Below are the code and all the weights of a small trained network. Each question names an input and a class and asks about switching units off, where a switched-off unit gives its printed mean instead of its output.

import numpy as np


def w(rows, s, z=0):
    codes = np.array(rows[::2]) - 128.0
    scale = np.full(codes.shape[1], s)
    scale[-1] = z or s
    return codes * scale


def f(y):
    return np.maximum(y, 0)


def log_softmax(a):
    a = a - a.max(-1, keepdims=True)
    return a - np.log(np.exp(a).sum(-1, keepdims=True))


def net(x, mask):
    res = np.array(x, float).reshape(1, 6) / 4 @ E
    y = f(res @ A[0][:, :-1].T + A[0][:, -1])
    res = res + np.where(mask, y, B[0][:, -1]) @ B[0][:, :-1]
    return log_softmax(res[-1] @ U[:, :-1].T + U[:, -1])


A, B = {}, {}
E = w([
[188,139,188,250,16,201],'x0',
[148,211,255,155,204,65],'x1',
[35,6,149,225,149,54],'x2',
[111,135,145,113,96,123],'x3',
[83,144,158,107,92,141],'x4',
[118,123,141,122,131,147],'x5',
],0.0073)
A[0] = w([
[133,38,73,85,78,172,49],'neuron 1',
[104,114,200,174,148,48,124],'neuron 2',
[159,110,160,182,127,192,75],'neuron 3',
[192,85,166,143,77,145,138],'neuron 4',
[190,188,146,100,161,175,77],'neuron 5',
[85,128,84,218,127,53,80],'neuron 6',
[92,67,47,111,99,213,54],'neuron 7',
[114,126,84,168,148,93,156],'neuron 8',
[131,140,194,131,149,138,49],'neuron 9',
[147,170,247,131,159,100,192],'neuron 10',
[135,85,74,97,69,124,18],'neuron 11',
[120,151,210,95,179,101,254],'neuron 12',
[115,130,111,75,142,79,244],'neuron 13',
[92,70,131,158,133,72,184],'neuron 14',
[55,134,130,128,101,206,230],'neuron 15',
[254,250,89,36,113,173,33],'neuron 16',
[133,162,129,212,73,164,110],'neuron 17',
[87,28,164,198,134,121,207],'neuron 18',
[70,139,61,32,194,105,134],'neuron 19',
[165,163,163,241,44,169,152],'neuron 20',
[168,161,152,241,101,216,91],'neuron 21',
[193,97,159,179,43,162,155],'neuron 22',
[105,70,76,129,75,118,93],'neuron 23',
[185,152,208,145,166,66,31],'neuron 24',
],0.0089,0.0011)
B[0] = w([
[219,203,121,199,180,150,188],'neuron 1',
[120,176,157,191,68,175,197],'neuron 2',
[123,88,96,91,126,112,172],'neuron 3',
[153,110,143,74,126,103,173],'neuron 4',
[88,138,188,157,76,226,191],'neuron 5',
[109,97,169,142,100,140,184],'neuron 6',
[191,254,60,175,110,155,193],'neuron 7',
[108,100,143,117,112,170,158],'neuron 8',
[143,147,108,147,132,112,161],'neuron 9',
[154,228,78,151,118,91,210],'neuron 10',
[149,153,70,155,106,117,167],'neuron 11',
[158,175,74,120,155,85,194],'neuron 12',
[114,67,110,84,145,78,173],'neuron 13',
[69,123,155,133,112,174,189],'neuron 14',
[164,132,104,122,148,146,162],'neuron 15',
[80,48,217,179,56,221,251],'neuron 16',
[125,84,121,62,163,58,188],'neuron 17',
[106,117,182,155,62,161,211],'neuron 18',
[80,49,121,70,194,44,210],'neuron 19',
[151,82,109,77,195,85,225],'neuron 20',
[107,79,107,31,195,86,212],'neuron 21',
[80,119,95,88,166,74,203],'neuron 22',
[131,170,92,193,131,170,177],'neuron 23',
[181,187,84,169,155,157,191],'neuron 24',
],0.0065,0.011)
U = w([
[108,49,82,8,245,38,81],'0',
[194,254,57,176,182,130,252],'1',
[56,64,200,169,99,204,55],'2',
],0.0076,0.0014)

Each question gives the input, the list of numbers given to net, and the class t.
The units are the neurons (one row each of A and B). Each row of codes is followed by its name. A weight is (code - 128) times the scale printed after its matrix; where a second scale follows, it is the last column's (A, B and U).
mask holds one flag per neuron, in row order. A switched-off neuron (its flag False) gives its mean, the last column of its row in B, instead of its output. The means were averaged over made-up inputs and are rounded, as every weight is.
A unit's drop is (log p(t) with every unit on - log p(t) with that unit switched off) / (log p(t) with every unit on - log p(t) with every unit switched off).
The circuit of an input: a set's keep is (log p(t) with only the set's units on - log p(t) with every unit switched off) / (log p(t) with every unit on - log p(t) with every unit switched off). Starting from the 12 units with the biggest drops (on a tie, the unit counted first), units are removed one at a time, each time the one whose removal leaves the highest keep (on an exact tie, the one counted first), for as long as the keep stays at least 0.8.
circuit, biggest first: the units of the circuit, biggest drop first
most important unit: the unit with the biggest drop
top k neurons: the k neurons with the biggest drops, biggest first
drop of u: that unit's drop, to one decimal
input [-3,-6,-8,-3,-8,-5], class 2: most important unit -> neuron 16
input [5,4,0,-7,-2,3], class 0: circuit, biggest first -> [neuron 21; neuron 20]
input [1,-6,4,-7,8,4], class 1: top 2 neurons -> [neuron 7; neuron 16]
input [-2,3,-4,-2,-2,5], class 2: top 2 neurons -> [neuron 16; neuron 7]
input [2,2,-2,5,-6,-6], class 0: circuit, biggest first -> [neuron 7; neuron 2]
input [-4,4,-6,-4,6,2], class 2: top 2 neurons -> [neuron 16; neuron 5]
input [5,4,-3,1,3,5], class 0: circuit, biggest first -> [neuron 21; neuron 20]
input [8,7,3,0,1,-3], class 0: top 2 neurons -> [neuron 21; neuron 20]
input [-1,-2,1,-1,8,3], class 1: circuit, biggest first -> [neuron 16; neuron 21]
input [-5,-7,-4,-2,0,-3], class 1: top 2 neurons -> [neuron 7; neuron 1]
input [-5,-8,2,4,-2,-6], class 1: top 2 neurons -> [neuron 7; neuron 1]
input [-1,5,5,0,-8,-7], class 1: top 2 neurons -> [neuron 16; neuron 24]
input [-6,-8,-6,-8,0,2], class 1: top 2 neurons -> [neuron 7; neuron 1]
input [6,-1,-5,-7,-4,8], class 0: most important unit -> neuron 21
input [4,4,-1,8,-5,-2], class 0: drop of neuron 7 -> 0.3
input [2,3,-6,-6,3,2], class 2: drop of neuron 16 -> 0.8
input [6,-4,2,7,-5,-5], class 0: drop of neuron 14 -> 0.0
